Below is a small trained network, with its code and all its weights. Each question gives an input and a target symbol and asks what happens when units are switched off, that is, made to give their printed mean instead of their output.

import numpy as np


def w(rows, s, z=0):
    codes = np.array(rows[::2]) - 128.0
    scale = np.full(codes.shape[1], s)
    scale[-1] = z or s
    return codes * scale


def norm(h):
    return h / np.sqrt((h * h).mean(-1, keepdims=True) + 1e-5)


def f(y):
    return y / 2 * (1 + np.tanh(0.7978845608 * (y + 0.044715 * y**3)))


def softmax(a):
    e = np.exp(a - a.max(-1, keepdims=True))
    return e / e.sum(-1, keepdims=True)


def log_softmax(a):
    a = a - a.max(-1, keepdims=True)
    return a - np.log(np.exp(a).sum(-1, keepdims=True))


def net(x, mask):
    ids = ['αγεηλξπψ'.index(c) for c in x.split()]
    T = len(ids)
    res = E[ids] + P[:T]
    u = 0
    for l in range(2):
        r = norm(res)
        for j in range(2):
            rows = slice(4 * j, 4 * j + 4)
            q, k, v = (r @ M[l][rows].T for M in (Q, K, V))
            z = softmax(np.where(np.tri(T) > 0, q @ k.T / 4**0.5, -1e9)) @ v
            o = O[l][rows]
            res = res + np.where(mask[u + j], z, o[:, -1]) @ o[:, :-1]
        u += 2
        y = f(norm(res) @ A[l][:, :-1].T + A[l][:, -1])
        res = res + np.where(mask[u : u + 12], y, B[l][:, -1]) @ B[l][:, :-1]
        u += 12
    return log_softmax(norm(res)[-1] @ U[:, :-1].T + U[:, -1])


Q, K, V, O, A, B = {}, {}, {}, {}, {}, {}
E = w([
[173,113,124],'α',
[182,71,152],'γ',
[84,106,135],'ε',
[174,150,116],'η',
[169,91,134],'λ',
[59,155,192],'ξ',
[249,92,187],'π',
[98,60,77],'ψ',
],0.021)
P = w([
[97,179,99],'0',
[69,226,61],'1',
[78,222,83],'2',
[113,221,81],'3',
[133,223,101],'4',
[156,222,123],'5',
[180,232,150],'6',
[199,241,178],'7',
[212,251,190],'8',
[217,253,186],'9',
],0.0037)
Q[0] = w([
[72,134,68],'0.h0',
[88,101,138],'0.h0',
[117,6,136],'0.h0',
[160,127,196],'0.h0',
[148,163,133],'0.h1',
[94,65,89],'0.h1',
[171,95,121],'0.h1',
[160,102,85],'0.h1',
],0.015)
K[0] = w([
[197,254,12],'0.h0',
[92,201,15],'0.h0',
[189,202,152],'0.h0',
[35,23,191],'0.h0',
[252,150,163],'0.h1',
[173,20,64],'0.h1',
[218,154,80],'0.h1',
[133,85,41],'0.h1',
],0.0059)
V[0] = w([
[69,63,103],'0.h0',
[126,93,79],'0.h0',
[110,96,178],'0.h0',
[131,190,139],'0.h0',
[161,157,161],'0.h1',
[254,134,42],'0.h1',
[128,120,144],'0.h1',
[133,174,80],'0.h1',
],0.0085)
O[0] = w([
[64,72,214,153],'0.h0',
[67,75,70,189],'0.h0',
[188,39,115,107],'0.h0',
[150,179,80,70],'0.h0',
[242,56,2,83],'0.h1',
[162,132,227,255],'0.h1',
[101,140,128,122],'0.h1',
[66,45,162,127],'0.h1',
],0.0044,0.0031)
A[0] = w([
[224,139,123,198],'0.n0',
[255,186,229,214],'0.n1',
[84,134,110,110],'0.n2',
[29,124,106,185],'0.n3',
[146,42,17,215],'0.n4',
[167,76,42,147],'0.n5',
[88,140,152,3],'0.n6',
[109,123,198,102],'0.n7',
[224,108,87,20],'0.n8',
[124,75,176,146],'0.n9',
[122,9,167,113],'0.n10',
[99,70,219,181],'0.n11',
],0.0093,0.0034)
B[0] = w([
[91,210,47,190],'0.n0',
[69,70,78,255],'0.n1',
[143,86,51,138],'0.n2',
[158,50,72,194],'0.n3',
[87,27,253,189],'0.n4',
[58,131,239,156],'0.n5',
[180,141,118,118],'0.n6',
[162,112,105,134],'0.n7',
[120,143,92,149],'0.n8',
[57,107,67,151],'0.n9',
[46,132,109,169],'0.n10',
[89,128,26,170],'0.n11',
],0.0053,0.009)
Q[1] = w([
[4,148,114],'1.h0',
[207,111,220],'1.h0',
[115,92,105],'1.h0',
[131,106,154],'1.h0',
[122,86,184],'1.h1',
[159,62,62],'1.h1',
[135,62,110],'1.h1',
[104,98,124],'1.h1',
],0.017)
K[1] = w([
[75,116,253],'1.h0',
[210,142,25],'1.h0',
[68,45,76],'1.h0',
[185,73,157],'1.h0',
[147,120,37],'1.h1',
[133,226,90],'1.h1',
[102,175,39],'1.h1',
[139,188,94],'1.h1',
],0.012)
V[1] = w([
[27,190,60],'1.h0',
[93,189,214],'1.h0',
[114,243,197],'1.h0',
[232,96,37],'1.h0',
[185,161,158],'1.h1',
[87,135,197],'1.h1',
[236,45,61],'1.h1',
[173,169,2],'1.h1',
],0.0061)
O[1] = w([
[254,147,203,175],'1.h0',
[77,144,198,73],'1.h0',
[49,80,207,2],'1.h0',
[137,98,48,90],'1.h0',
[81,150,61,52],'1.h1',
[109,115,117,80],'1.h1',
[156,115,146,152],'1.h1',
[176,156,118,219],'1.h1',
],0.0078,0.006)
A[1] = w([
[200,161,110,254],'1.n0',
[102,84,125,119],'1.n1',
[179,108,147,121],'1.n2',
[97,96,138,73],'1.n3',
[13,226,21,61],'1.n4',
[135,20,171,151],'1.n5',
[126,192,234,40],'1.n6',
[93,78,240,89],'1.n7',
[9,240,76,68],'1.n8',
[86,115,90,135],'1.n9',
[192,102,122,123],'1.n10',
[56,154,149,78],'1.n11',
],0.011,0.0056)
B[1] = w([
[31,138,172,255],'1.n0',
[170,177,164,149],'1.n1',
[135,174,154,151],'1.n2',
[151,126,141,125],'1.n3',
[27,199,216,140],'1.n4',
[146,204,151,220],'1.n5',
[122,127,255,132],'1.n6',
[147,139,8,167],'1.n7',
[44,146,82,126],'1.n8',
[71,205,188,147],'1.n9',
[130,207,115,182],'1.n10',
[155,141,61,118],'1.n11',
],0.0066,0.0076)
U = w([
[173,78,154,155],'α',
[129,85,81,53],'γ',
[97,148,219,129],'ε',
[80,42,117,232],'η',
[113,149,85,75],'λ',
[109,196,104,3],'ξ',
[6,154,139,130],'π',
[173,161,168,170],'ψ',
],0.015,0.0055)

Each question gives the input, a string of symbols that net reads in full, and the target symbol t.
The units are the heads (4 rows each of Q, K, V and O) and the neurons (one row each of A and B). Each row of codes is followed by its name. A weight is (code - 128) times the scale printed after its matrix; where a second scale follows, it is the last column's (O, A, B and U).
mask holds one flag per unit, layer by layer, with each layer's heads first. A switched-off unit (its flag False) gives its mean, the last column of its rows in O or B, instead of its output. The means were averaged over made-up inputs and are rounded, as every weight is.
A unit's drop is (log p(t) with every unit on - log p(t) with that unit switched off) / (log p(t) with every unit on - log p(t) with every unit switched off).
The circuit of an input: a set's keep is (log p(t) with only the set's units on - log p(t) with every unit switched off) / (log p(t) with every unit on - log p(t) with every unit switched off). Starting from the 12 units with the biggest drops (on a tie, the unit counted first), units are removed one at a time, each time the one whose removal leaves the highest keep (on an exact tie, the one counted first), for as long as the keep stays at least 0.8.
circuit, biggest first: the units of the circuit, biggest drop first
k most important neurons: the k neurons with the biggest drops, biggest first
top k neurons in layer l: the k neurons of layer l with the biggest drops, biggest first
which heads matter: for each layer, one digit per head in row order, 1 if its drop is at least 0.15 and else 0, layers parted by /
drop of u: that unit's drop, to one decimal
input η η ψ η ψ γ λ γ ξ η, target ε: most important neuron : [0.n0]
input ξ ε ε λ ξ γ π λ ε, target ψ: which heads matter : 01 / 10
input ψ γ ε ε, target η: circuit, biggest first : [0.n3, 0.n0]
input π ξ ψ α, target π: which heads matter : 00 / 00
input ψ ψ ξ η ε λ ξ γ α, target ε: 3 most important neurons : [0.n0, 0.n1, 1.n0]
input η ψ ξ λ, target π: which heads matter : 01 / 00
input α γ ψ ψ, target α: 2 most important neurons : [1.n0, 0.n1]
input ξ π λ η ε, target ψ: which heads matter : 00 / 10
input ξ ξ λ, target ε: 2 most important neurons : [0.n0, 0.n3]
input π π ψ ε λ ψ π η λ ψ, target ψ: 3 most important neurons : [1.n5, 0.n1, 1.n0]
input η ε π η α ψ α η, target π: which heads matter : 10 / 10
input γ η ψ, target ψ: top 2 neurons in layer 1 : [1.n5, 1.n0]
input ψ ξ ε π ψ α ξ ε η, target ε: top 2 neurons in layer 0 : [0.n1, 0.n0]
input λ ψ ψ λ λ η ψ λ, target π: 3 most important neurons : [0.n4, 0.n3, 0.n0]
input ψ ψ λ α ψ α ψ, target α: 3 most important neurons : [0.n4, 1.n0, 1.n5]
input γ ψ α π ξ γ ξ λ λ, target ε: top 4 neurons in layer 0 : [0.n0, 0.n1, 0.n3, 0.n8]
input ψ η λ ψ ψ ψ ψ ε α, target π: which heads matter : 10 / 10
input ψ ψ π η ε ξ α, target ε: 4 most important neurons : [0.n0, 1.n0, 0.n1, 1.n7]
input ψ π α ψ ε η, target π: top 2 neurons in layer 1 : [1.n0, 1.n4]
input ε γ ε, target η: drop of 1.n0 : 0.2
